In the rows, zero is written as 128.
Group and class of each row:
[147 144 120 131 134 126 123 132 108 116 133 153  96 124 153 126 117 130
 163 126 121 135 173 140 108 111 127 130 128 140 167 134 112 110]	j551 > j404
[157  49 145 131 150 139 137 119 132 138 110 145 106 167 121 130 137 146
 124 130 143 156 125 132 121 139 153 137 166 127 146 135 132 134]	J808 > J575
[138 132 108 125 115 144 124 139  89 125 110 186  85 152 144 120 136 132
 152 114 118 147 183 150 145 115 150 156 163 119 145 120 140 114]	j551 > j934
[123 119 128 139 118 144 132 136 106 117 121 172  93 147 128 118 120 151
 155  96 129 155 161 143 103 124 147 148 171 143 155 130 141 124]	j551 > j639
[116 113 137 135 121 142 160 122 133 119 125 128 103 160 152 147  97 144
 127 116 129 152 136 120  96 149 117 120 118 125 145 135 129 125]	j489 > J323
[119 123 155 149 136 154 138 132 136 141 132 123  97 194 168 106  82 149
 121 124 119 158 103 114  72 154 102 110 140 118 133 139 126 132]	j489 > j662
[120 104 162 145 131 151 139 122 118 145 120 127 111 184 169 132  80 150
 133 136  89 137 121 138  76 154 128 125 142 110 150 140 137 125]	j489 > j662
[135 141 107 128 123 136 119 126 114 117 112 187  97 119 147 136 146 123
 150 113 133 139 152 131 122 110 138 133 148 120 114 120 137  96]	j551 > j639
[ 99 121 156 129 130 136 139 134 129 140 130  99 123 158 178 121  94 145
 104 122 123 139 112 131 100 125  98 120 129 133 146 131 121 138]	j489 > j662
[129 107 152 162 136 141 108 123 129 139 101 138  94 189 157 142  92 152
 123 114 115 147 124 129  72 152 119 118 138 117 153 140 133 156]	j489 > j662
[159 104 140 155 148 140 137 117 116 135 130 141 100 186 154 138 151 180
 146 129 144 172 144 148 109 131 154 156 209 128 149 113 143 117]	J808 > J575
[121 109 158 138 141 150 145 132 132 136 135 124 115 176 144 149  75 125
 138 122 124 151 105 121  87 146 112 111 131 129 148 142 135 124]	j489 > j662
[141 122 119 142 109 136 135 127  99 148 120 178  67 157 134 126 120 153
 162 123 110 151 183 134 107 114 128 138 166 124 141 116 154 107]	j551 > j404
[116 120 141 122 149 132 132 110 140 139 123 134 104 150 150 132  85 149
 130 117 132 139 116 132  94 149 131 117 128 125 140 142 140 124]	j489 > j662
[140 113 127 127 118 149 123 120 100 118 117 211  56 165 152 118 115 163
 169 115 119 165 190 152  89 113 150 134 200 110 164 110 139 150]	j551 > j934
[134 114 157 135 134 151 134 125 128 134 122 108  96 178 142 130  98 155
 138 120 119 139 137 130  87 147 109 126 147 124 140 131 127 123]	j489 > j139
[145 103 147 130 150 160 151 118 121 138 153 146 108 167 161  91 138 155
 128 138 151 168 126 127  89 138 147 148 184 128 156 123 142 132]	J808 > j85
[120 101 165 135 138 168 131 121 149 142 120 122 104 206 169 122  86 142
 125 138 133 146 122 129  78 146 107 129 165 123 149 133 131 139]	j489 > j662
[123 100 155 142 134 145 144 134 132 124 126 104 122 174 164 153  88 158
 123 119 114 114  91 114  78 151 115   4 134 136 130 145 138 107]	j489 > j662
[137 119 111 133 114 147 115 133 104 113 117 179 102 133 129 108 132 136
 140 128 115 166 172 143 107 105 152 150 136 117 157 116 131 130]	j551 > j934
[137 131 115 133 103 126 114 127  92 125 114 190  68 137 158 118 140  76
 179 115 106 161 177 148 114  96 136 123 166 139 152 115 134 110]	j551 > j934
[126 106 160 137 135 144 135 122 122 128 120 135  80 192 161 131  94 157
 140 127 104 172 145 143  88 135 137 135 182 131 156 112 130 124]	j489 > j139
[158 101 157 156 154 181 146 125 108 131 132 163  82 174 157 145 139 189
 161 118 142 161 177 159 115 143 162 158 233 115 153  86 155 103]	J808 > J575
[154 110 131 157 128 149 113 127 104 138 117 190  66 194 147 109 126 169
 155 121 120 167 179 147 112 121 136 167 187 123 155 108 135 139]	j551 > j639

Group and class of each row:
[ 82 113 128 123 125 137 147 139 108 133 129 124 125 131 133 132 128 155
 135 130 126 127 123 129 107 131 118 134 157 130 143 130 127 114]	j568 > Q
[141 108 132 119 150 160 127 138 125 120 140 120 141 144 116 137 119 145
 135 127 131 137 107 118  99 185 131 124 134 118 104 129 135 146]	j22 > K
[116  97 141 149 138 152 137 128 124 132 140 127 151 156 128 129 129 124
 115 134 128 133 115 127  87 148 128 128 150 111 120 132 130 150]	j22 > Z
[ 77 117 114 132 116 131 142 152 125 133 140 122 126 130 131 131 137 145
 122 139 130 122 137 127 116 126 112 136 147 131 154 123 127 121]	j568 > S
[101 112 129 107 149 153 144 145 119 126 141 121 132 168 129 131 132 132
 121 131 131 139 116 126  98 141 130 131 143 113 137 129 126 118]	j22 > B
[107 100 140 116 143 158 158 137 131 125 147 130 132 169 121 129 136 123
 111 128 124 150 105 112  84 155 130 127 148 118 140 136 136 130]	j22 > B
[ 94 115 144 119 129 144 146 138 133 129 139 124 133 149 128 131 132 133
 111 135 115 150 118 115  76 144 124 137 155 130 127 130 121 120]	j22 > B
[ 93 117 126 103 137 142 155 134 126 128 122 119 131 155 125 133 136 145
 129 132 132 137 112 131 107 140 125 137 153 126 150 135 121  88]	j568 > S
[ 94 106 129 128 128 143 153 132 128 127 113 130 143 140 120 135 136 145
 128 136 133 120 120 118 116 137 120 130 149 121 150 133 126  92]	j568 > Q
[125 119 140 107 142 151 140 132 131 121 140 119 128 150 115 131 124 135
 119 133 122 149 103 116  81 150 131 127 142 131 113 131 122 136]	j22 > B
[133 106 138 117 153 166 137 128 125 131 133 118 140 143 113 134 116 163
 140 127 137 135 101 129  83 154 126 130 152 127 110 135 125 134]	j22 > K
[100 121 128 109 142 143 142 134 124 114 122 122 130 150 125 129 128 137
 129 127 134 135 126 116 107 135 130 132 136 121 145 130 129 105]	j568 > S
[125 105 145 146 134 149 140 130 128 123 144 124 129 149 124 132 125 147
 118 139 134 131 101 122  80 161 119 130 141 121 124 135 128 163]	j22 > K
[112 106 143 101 149 163 145 135 134 121 139 117 129 170 111 127 137 131
 119 131 125 167  97 117  71 158 131 133 148 128 112 137 116 121]	j22 > B
[105 109 146 131 139 157 125 130 129 133 145 123 140 151 115 129 120 135
 120 123 122 133 111 112  80 135 128 130 152 111 112 136 120 158]	j22 > Z
[138 104 149 156 139 142 130 127 128 130 148 127 146 164 123 121 130 109
 110 131 126 135 118 120  93 155 124 123 144 110 120 136 130 164]	j22 > Z
[119 120 136 111 145 158 143 141 137 125 138 125 150 153 103 125 140 128
 103 138 107 159 111 113  84 141 131 125 143 132 111 129 113 114]	j22 > B
[101 113 125 138 128 126 151 131 118 130 115 133 134 126 123 137 133 144
 145 130 133 103 122 141 136 143 124 126 145 112 149 129 129  96]	j568 > M
[ 80 112 126 126 135 131 157 135 121 128 117 130 133 131 125 136 131 150
 145 131 135 122 120 146 121 130 122 135 149 117 153 130 128  90]	j568 > M
